In the rows, 128 means zero.
Here are made-up things, facts about them, and rows of numbers that follow some of those facts. Name the thing behind each unnamed row.

How the things are related:
σ: points at; Δ: uses; π: is of sort
<690> σ <277> <333>
<1047> σ <257>
<1378> σ <430> <550>
<830> σ <1247> <923> <313>
<1229> σ <1382>
<947> σ <1143> <663> <1154>
<1289> σ <540>
<1246> σ <812> <1468>
<124> σ <1143> <1289>
<1412> σ <1227> <365>
<1335> σ <486> <1372>
<516> σ <552> <913> <821>
<1379> σ <130>
<1075> σ <790>
<1189> σ <231> <21> <333> <1028> <790>
<1253> σ <21>
<722> σ <430> <1447>
<53> σ <830>
<821> σ <266>
<1154> σ <1028>
<552> σ <1024>
<105> σ <1218>
<1491> σ <923>
<243> σ <540> <1440>
<930> σ <257> <821>
<1382> σ <1143>
<123> σ <266>
<868> σ <1143>
<130> σ <430>
<209> σ <981> <1259>
<466> σ <1183> <1024>
<981> σ <923> <130> <1379>
<663> σ <91> <257>
<913> σ <231>
<812> σ <21>
<1218> σ <821>
<313> σ <120> <91>
<1201> σ <1143> <430> <123>
<1227> σ <690>
<308> σ <509> <365>
<1143> σ <430>
<925> σ <231>
<486> σ <1183> <1253>
<848> σ <124> <1024> <739> <830>
<1462> σ <1340> <1041> <91>
<1434> σ <333>
<1270> σ <1183> <231>
<1259> σ <619>
<1041> σ <308>
<540> σ <1028>
<923> σ <913> <333>
<550> σ <1340> <1227> <130>
<1024> σ <430> <313>
<257> σ <266> <333>
<1468> σ <1189> <925>
<1074> σ <266>
<430> σ <1183>
<784> σ <1047> <1382>
<619> σ <1468>
<91> σ <333>
<1183> σ <333>
<1372> σ <1028>
<1402> Δ <540> <338>
<612> Δ <257> <313>
<1493> Δ <1519>
<1047> Δ <243>
<1169> Δ <1034>
<421> Δ <104> <1411>
<1028> Δ <1227>
<1497> Δ <509> <1187> <848> <619>
<1246> Δ <1335>
<1341> Δ <1571>
<363> Δ <104> <130> <1468> <1218>
<846> Δ <540> <1468> <1034> <995>
<1075> Δ <154> <722> <1491>
<1077> Δ <1309> <105> <1189>
<53> Δ <130>
<821> Δ <944> <35>
<1154> Δ <209> <722> <113>
<704> Δ <1140>
<375> Δ <209> <1468>
<1340> Δ <1247>
<1048> Δ <138> <762> <477>
<868> Δ <647>
<231> Δ <1189>
<913> Δ <1397> <1411>
<103> Δ <1034>
<957> Δ <1189> <995>
<308> Δ <995>
<1085> Δ <105>
<925> Δ <1024> <516> <1335>
<486> Δ <178> <1065>
<244> Δ <1240> <848> <20>
<549> Δ <1201>
<1462> Δ <1065>
<277> Δ <1247>
<1434> Δ <1247>
<712> Δ <101> <167> <192>
<340> Δ <931> <1259>
<923> Δ <676> <619>
<1473> Δ <509> <1183>
<502> Δ <1247>
<266> Δ <18> <1218> <1034>
<886> Δ <1227>
<1576> Δ <784> <1378>
<1441> Δ <1218>
<1447> Δ <1559>
<1074> Δ <663> <647>
<365> Δ <174> <20>
<430> Δ <101> <1058>
<1401> Δ <1309> <1201> <1397> <647>
<748> Δ <516> <243>
<714> Δ <1519> <1335> <21> <1189>
<120> Δ <192>
<91> Δ <1058> <739>
<1064> Δ <1372>
<1020> Δ <812> <1395> <1378>
<440> Δ <138> <784> <422>
<1241> Δ <466> <722> <243>
<657> Δ <1201> <1412> <313>
{<1402> <20> <1493> <690> <1047> <69> <830> <1034> <1246> <1519> <154> <338> <944> <1440> <1075> <722> <1395> <1247> <1340> <1382> <1048> <868> <130> <466> <663> <35> <913> <313> <1571> <1085> <1143> <1397> <1434> <1259> <340> <540> <266> <1447> <257> <1468> <1309> <1074> <509> <430> <1559> <1401> <748> <714> <120> <619> <1064> <647> <1372>} π a
{<739> <612> <1177> <101> <192> <1169> <947> <1140> <477> <1412> <1411> <1379> <1253> <821> <1154> <552> <375> <105> <995> <18> <243> <790> <138> <151> <1201> <244> <931> <277> <1270> <502> <886> <1576> <1441> <365> <784> <178> <1020> <657>} π b
{<1187> <421> <1378> <1229> <1289> <1497> <1341> <174> <1065> <1189> <53> <1491> <930> <231> <981> <812> <1218> <422> <1227> <925> <848> <1462> <762> <712> <1041> <550> <113> <1473> <1024> <440> <1241> <104>} π d
{<167> <1028> <1240> <124> <363> <333> <846> <1335> <516> <1077> <704> <123> <209> <103> <957> <308> <486> <549> <923> <676> <906> <21> <91> <1183> <1058>} π c

Some things and their rows:
<375>: [ 95 116 120 165 174 148 132 106 128 135 113 126 111 120 151 128 142 167
 136 124 149 137 178 115 107  98 156 113]
<931>: [132 120 117 130 147 159 127 109 116 123 150 126 106 118 143 138 145 118
 116 123 138 137 172 126 102 101 147 121]
<340>: [104 139 121 179 106 108 130 114 143 122 126 127 141 120 123 141 122 118
 117 120 153 165 123 141 103  99 115 123]
<1309>: [130 116 125 148 105 140 131 145 113 124 128 130 190 136 119 123 104 116
 118 127 122 174 135 123 103  98 114 121]
<1143>: [139 113 170 116 186 121 149 250 174 124 245 122 107 158 115 118 126 163
 115 126 171  98  97 166 138 225 108 127]
<1177>: [128 116 117 137 153 147 127 110 117 124 139 127 106 116 135 136 143 119
 117 120 146 136 170 120 102 104 153 117]
<1440>: [107 137 120 168 103 112 129 111 131 123 137 127 143 123 121 134 133 118
 120 122 139 167 128 148 104 101 113 121]
<1064>: [103 138 122 172 103 109 129 112 140 122 129 130 142 123 120 137 125 119
 121 120 150 167 125 146 106 103 114 119]
<1075>: [ 98 116 148 129 101 109 129 162 143 126 104 129 103 126 122 117 147 142
 148 132 125  98 102 134 178 121 113 119]
<266>: [103 115 121 247 114 108 153 113 208 141 105 128 180 141 195 119  86 121
 140 117 116 147 156 111 104 113 126 122]
<21>: [128 127 127 118 155 127 127 107 112 126 127 149 138 129 121 157 110 121
 125 129 113 126 156 109 125  95 125 126]
<1241>: [117 147 125 140 128 108 126 108 120 119 117 128 104 150 135 153  90 152
 123 133 133 134 126 110 101  99 144 117]
<1447>: [106 140 121 177 113 112 132 112 142 123 138 131 141 120 122 138 121 119
 118 122 153 167 125 143 106 102 114 121]
<104>: [125 130 118 132 118 151 124 107 118 124 130 126 168 168 135 120 105 145
 114 130 113 175 129 111 102 103 114 121]
<20>: [113 134 122 172 100 116 128 114 116 119 144 145 109 120 121 119 155 117
 115 122 144 176 135 133 103 102 112 150]
<995>: [120 117 119 129 159 200 130 110 114 132 131 128 129 123 162 118 143 122
 134 125 126 145 183 114 105 107 133 114]
<1229>: [151 118 126  86 108 110 124 111 134 122 115 121 112 139 122 117 119 125
 116 127 111  96  99 113 133 195 121 122]
<1576>: [123 128 120 141 171 117 127 107 145 124 144 125 123 117 128 153 139 117
 131 120 148 136 156 153 102 105 175 115]

Rows to name:
No name comes twice in this set of rows, the named rows included.
[118 126 118 157 134 111 127 105 126 124 110 126 170 145 120 126  90 159
 118 123 122 164 113 109 103 105 137 118]	<421>
[152 114 125  84 142 169 125 136 146 133 134 125 109 118 144 117 161 114
 138 122 114  91 104 172 150 195 144 119]	<784>
[166 186 121  76 100 136 124 131 112 135  98 125  96 118 103 109 115 160
 210 121 124  95 145 115 152 149 109 237]	<1183>
[142 202 117  88 108 112 125 107 113 132 104 129 102 117 111 118  85 120
 209 116 116 144 208 113 107 102 125 180]	<333>
[185 114 126  83 199 227 132 218 128 146 187 122 124 122 117 117 119 120
 112 128 125  94 103 114 123 201 114 121]	<1201>
[167 115 125 106 103 109 128 112 163 123 109 124 118 136 160 116  86 117
 117 120 111  91 103 109 120 222 137 128]	<930>
[175 113 123 168 136 116 132 159 227 149 103 123 110 115 240 117  91 115
 116 114 108  89 126 107 142 244 184 122]	<821>
[119 132 122 147 102 110 130 146 116 120 135 149 150 143 126 135 110 117
 132 127 127 161 146 118 105  98 112 117]	<1519>
[122 121 184  89 149 156 130 113 116 135 114 130 109 154 123 118 139 149
 153 127 111  95 106 115 175 136 113 150]	<209>
[154 116 121  89 103 135 126 110 114 120 124 128 100 123 122 117 145 130
 111 130 113  94  98 109 122 209 112 161]	<848>

Now the same things, written a new way:
Some things and their rows:
<1048>: [121 120 124 137 111 121 120 129 127 149 142 141 135 128 124 125 131 138
 150 133 134 126 143 140 131 132 148 125 128]
<1247>: [102 130 134  89 130 134 113 116 122 169  85 105 158 150 105 124 113 106
 135 145 137 140 129 121 136 140 127 141 154]
<178>: [130 131 130 106 173 131 133 119 120 111 118 123 116 126 135 125 134 126
 116 123 130 128 121 133 134 123 119 139 135]
<714>: [121 121 120 137 112 123 120 133 128 145 142 142 134 126 125 127 133 123
 153 136 134 129 142 143 130 132 147 129 128]
<981>: [122 115 114 130 125 114 140 142 141 128 121 124 131 145 125 107 116 147
 125 120 112 131 110 106 112 126 115 114 134]
<1064>: [124 107 122 156  86 133 126 113 123 143 155 144 128 125 118 118 146 204
 157 135 139 124 128 149 165 130 144 111 141]
<748>: [123 121 120 138 110 124 120 134 128 144 143 142 135 126 125 127 133 124
 152 137 134 130 143 143 129 132 147 129 128]
<103>: [138 128 153 131 116 147 122 134 127 134 127 109 114 117 128 143 134 119
 115 142 125 128 122 135 115 131 110 120 113]
<930>: [129 147 123 128  81 106 122 147 129  89 132 172 155 138 131 139  99  95
  91 122 113 132 116  97 118 124 135 119 144]
<1177>: [131 118 132 103 168 126 130 116 120 112 117 122 117 123 135 124 132 147
 117 122 128 129 125 139 126 122 122 135 133]
<1401>: [122 123 121 138 111 123 120 133 127 144 143 141 135 126 125 126 132 123
 152 136 134 130 142 143 130 132 146 129 128]
<1468>: [116 122 112 157 141 116 137 162 129 159 135 110 133 138 119  94 139 137
 156 126 127 100 119 136 121 141 138 130 126]
<712>: [127 111 112 129 104 119 137 145 141 109 117 117 141 134 130 121 125 115
 125 129 116 144 123 111 113 122 123 122 129]
<1047>: [126 140 125 135  86 120 110 131 121 124 150 171 142 122 130 146 123  96
 137 137 135 133 147 138 132 130 158 132 131]
<113>: [132 130 113 131 116 125 139 131 139 112 118 123 146 141 124 120 114 121
 118 121 119 136 115 101 127 126 116 125 132]
<1183>: [135 148 153 137 130 147 128 134 126 139 119 103 116 126 123 138 126 121
 105 133 125 113 113 119 122 136 108 123 119]
<1473>: [127 106 123 129 107 116 133 130 140 118 122 122 150 135 124 117 113 150
 122 121 113 139 123 110 113 122 123 117 131]
<1085>: [122 121 120 137 111 123 120 134 128 144 142 142 134 126 125 125 133 122
 154 136 134 130 143 144 129 132 146 129 127]

Rows to name:
No name comes twice in this set of rows, the named rows included.
[132 140 146 120 122 150 125 133 129 137 121 116  92 120 133 151 139  92
 115 148 129 135 123 132 117 129 106 118 114]	<91>
[149 101 149 135 107 163 127 133 127 121  91  42 145 108 120 137 145 111
 121 146 131 132 131 137 117 132 118 139 102]	<1028>
[121  82 129 106 197 126 143 142 120 137  87  56 130 135 120  81 144 178
 130 124 120 116 106 146 109 129 110 138 137]	<790>
[107  94 140  54 202 131 127  87 126 165  87 105  99 142 126 113 126 178
 130 133 128 153 125 140 117 119  98 124 148]	<277>
[126 111 136 134 112 115 133 120 137 122 146 127 162 138 115 109 110 198
 129 118 107 144 120 120 123 126 119 113 139]	<1341>
[146 104 136 123 147 129 130 120 119  91 124 103 140 109 134 124 140 152
 122 119 128 131 139 151 126 119 137 144 121]	<1154>
[159 125 126 182  80 150 129 117 130  92 146  82 192  97 121 142 144 118
 156 122 148 129 170 141 165 131 173 163  95]	<540>
[118 182 144  58 124 112  94 139  89  78  93 208 149 141 133 160  87  22
  46 140 123 134  99 112 127 130 128 142 182]	<105>
[140 143 124 174  76 112 117 140 126 108 186 183 139 107 139 147 132 110
 143 121 135 117 160 144 134 127 173 129 111]	<868>
[128 125 110 137 120 113 141 115 153 128 166 173  92 133 143 131 125 154
 143 118 118 144 132 114 122 113 116 100 118]	<1462>
[121 107 115 183 125  98 136 180 131 149 167 128 127 125 129  91 147 169
 163 118 120  91 130 151 102 137 154 121 116]	<1246>
[123  90 113 141 122 108 144 164 141 124 115  92 151 141 120  88 126 163
 130 121 105 123 106 118  97 129 118 118 131]	<925>
[130 128 157 125 122 141 121 136 124 145 118 111 115 124 124 136 126 131
 108 139 120 122 116 129 108 134 109 116 124]	<923>
[105 138 101  88 197 158 137  32 159 233 150 173  25 150 133 142 136 162
 202 138 156 165 151 129 167 120  90 101 119]	<509>
[186  89 141 192  43 181 128  80 132  59 124   5 249  69 109 159 158 131
 171 124 162 157 208 153 190 124 191 192  73]	<1440>

Now the same things, written a new way:
Some rows with their names:
<365>: [150  71 100 149 146  90 144 187 155 148 143  82 124 146 165 122 195  86
 103 106 158 161  76 122  86 161]
<925>: [120 132 178 137  76  66 158 188  70  82 126 183 151 124 136 160 118 152
 113 179 117 165 153 109 109 145]
<1241>: [128 102 162 132  73 139 139 165 107 112 145 118  74 171 131 126 117 156
 129 169  93 143 130 106 152 141]
<257>: [122 196  92  80 169 143 166  73  92  74  87  93 134 114 126 120 149 137
 124 139 162 121 131 144 117  82]
<363>: [134  85 145 136 145 200 107 150 124 136 175 134 111 116 143 147 104 167
 158  87 146 122  76 106 155 103]
<995>: [119  98 135 153 126 139 106 117 155 186 158  77 136 122 102 122 119  94
 115 112 155 161 142 109 129 159]
<174>: [145 115 172 134 101 102 144 161 146 140 121 107 108 163 111  92  93 152
 132 175  98 130 117 114 129 119]
<103>: [132  94 148 133 136 188 105 147 142 142 175 131 117 107 135 142 102 166
 164  87 141 119  84 115 159  99]
<676>: [148 112 143 109 133 144  97 153 162 188 167 125 147 113 131 118 109 182
 160 117 118 128  95 142 118 106]
<91>: [146 137 104 120 146 120 173 153 123 132 125 147 131  95 195 177 171 159
 135 125 180 114  98 120 107  50]
<124>: [137 141 138 117 152 152 111 128 123 177 140 175 155  94 141 162 120 165
 141 140 149  99 149 113 133  80]
<1065>: [131 116 172 135  87 100 146 130 138 146 123 118  98 162 119 112  81 134
 130 176  86 138 123 122 133 111]
<1576>: [144  97 102 176 142 153 152 123 128 192 157 111 109 146 116 126 140 104
 130 113 112 159 138 130 149 158]
<906>: [141 108 126 126 129 158 108 143 155 169 175 131 133 102 142 130 109 171
 154 107 111 124 104 141 135  79]
<619>: [128 149 127 100 122  70 108 151 137 100  94 174 202 110 102 104 117 128
 139  98 101 134 132 159  90 187]
<1447>: [124 143  93 107 139 133 142 122 121  70  99 119 117 136 147 128 163 121
 132  95 129 115 104 150 122 117]
<947>: [133 145 129 147 182 136 106 107 100 208 112 166 152 127  92 150 145 110
 112 165 162 107 214  92 130 167]
<1227>: [133 116 158 140 101  54 165 160 167 121 100 125  81 140 168 143 139 108
  97 171 147 119  91 120  90  86]

Which thing is each row?
No name comes twice in this set of rows, the named rows included.
[136 174  83  93 141 211 202  94  57  27  92  54 114 122 132 123 154 154
 146  75 198 158  69 110 152  81]	<266>
[114 137 115 108  82 140  98 109 150  80 124 110 128 141 113 106 135 119
 146  91  98 130 134 134 151 150]	<154>
[126 173  96  94 141 156 128  99 109  87  90 113 121 131 132 118 149 133
 139 119 139 107 132 128 133 102]	<1382>
[119 148 139 115  83  80 160 181 124  95 173 149 210  56 163 165 115 162
 144 103 142 204 102 143  92  74]	<21>
[132 145 175 138  95  88 157 143 107 121 108 160 135 134 113 138  89 151
 133 178 106 144 139 107 120 128]	<1289>
[142 143 102 146 165 138 141 114 122 181 117 116 140 126 132 149 169 110
 102 150 175 129 158 100 118 135]	<552>
[137 130 101 154 130 109 155 113 135 189 129  97 151 131 130 139 158  97
 111 126 165 153 138 119 107 125]	<739>
[119 138 142 147  81 118  86 132 135 199 149 155 171 116  84 140 118 108
 126 147 116 161 213  98 129 194]	<243>
[124 117 179 137  52 118 137 147 146 113 134 105  83 151 117 117  94 137
 124 155 106 139 118 101 143 129]	<113>
[132 132 169 139 128  83 133 115 167 172  83 167  63 161 144 149 122 104
 100 209 130  60 164  96 121  91]	<1378>

Now the same things, written a new way:
Some things and their rows:
<739>: [122 123 115 144 130 114  97 147 132 131 120 134 119 121 158 102 166 108
 125 142 113 133 143 124 111 138 145]
<957>: [ 99 138 169 126 149 113 153 110 139 113 118 158 116 120 122 149 162 134
 129 156 114 132 144 125 117 144 156]
<1058>: [119 123 156 118 110 114 107 138 173 120 120 143 102  93 146 127 135 117
 119 141 117 110 164 140 132 155 129]
<657>: [144 146 168 116 120 144 101  81 169 151  96 125 144  88 125 134 146  87
 160 144 108 147 161 106  61 126 149]
<550>: [134 122 142 121 119 145 120 110 152 145 137  89 141 120  83 110  93 103
 122 111 125 128 140 129 126 115 127]
<1154>: [158 150 125  62 124 101  91  51 119 152  82 108 163 144  86 168  96 132
 112 126  90  71 167 128  94 142 203]
<1491>: [147 133 122 129 145 100 128 120 131 144 150 106 134 123 119 124 123 125
  99 123 124 109 138 149 141 124 119]
<502>: [ 97 135 101 153 131 116 120 142 126 106 125 147 135 157 148 117 168 108
 125 159 105 135 129 117 117 122 172]
<1559>: [144 127 130 126 131 132 127 142 119 138 112 107 105 123 147 118 114 147
 152 120 158 121 110 117 144 130  86]
<101>: [123 124  95 151 115 114 102 158 133 118 134 145 123 134 162 110 181 108
 110 140 113 126 125 140 119 127 147]
<1246>: [138 134 144 102 150 143 156  94 113 130 118 111 144 128 113 127  89 158
 138  93 147  95 117  98 147 126 114]
<1253>: [164 138 155  94 108 115  80  72 169 178 111  96 153  85 104 143  83  91
 127 123 107 102 183 135  95 125 159]
<812>: [133 131  90 115 113 120 106 127 142 138 120  92 140 130 125 135 101 123
 104 117 117 117 125 142 122 145 138]
<18>: [129 131 130 141 128  88 100 148 109 135 137 147 112 135 127 142 188 131
 120 159 104 143 143 148 112 115 148]
<430>: [ 61 115 149 175 112 149 176 132 123 133 164  62 161 160  81 109  81 100
 145 118 153 148  70 134 189 112 116]
<313>: [131 115 133 125 122 164 121 143 123 140 146 107 145  92 120 143  91 151
 139  92 155 148 107 145 131 131  75]
<1143>: [ 84  84 157 177 111 156 132 141 122 115 160  45 117 148  57  96  70 139
 158  88 128 145  80 140 176 102 122]
<1074>: [180 113 114 131 127 179 160 119 115  84 148 158 115 117 107 153  80 139
 149  88 139 148 125  91 110  87  96]

Rows to name:
No name comes twice in this set of rows, the named rows included.
[125 137 154 114 117 116  87  95 148 166 136  95 176  95 114 147 115  71
 111 136 112 112 157 150 109 119 156]	<1270>
[120  96 180 132 147 134 118  91 162 164 164  51 151 105  62  82 104 121
 117 109 105 114 137 150 148 105 114]	<1024>
[ 88  93 150 147 104 124 123 120 147  87 131 130 113 135  88 127 108 137
 114 125  97 126 138 140 134 137 172]	<124>
[142 127 118  91 132  96 108 137  86 152 120  95 120 143  91 168  92 195
 129 111 153 126 118 160 130 130  91]	<1468>
[160 104 112 141 114 133 158 130 142  45 167 200  86 123 122 145 105 122
  92 117 112 136 154 126 122 109 150]	<123>
[186 104 116 112 111 106 113 136 118 113 157 137 101 123  81 150 112 147
 114 100 119 138 159 139  99  88 115]	<1218>
[166 134 152 106 104 161 100 132 111 146 101 119 137 129 109 112  64 147
 133  81 158 109 149 153 165 129 101]	<619>

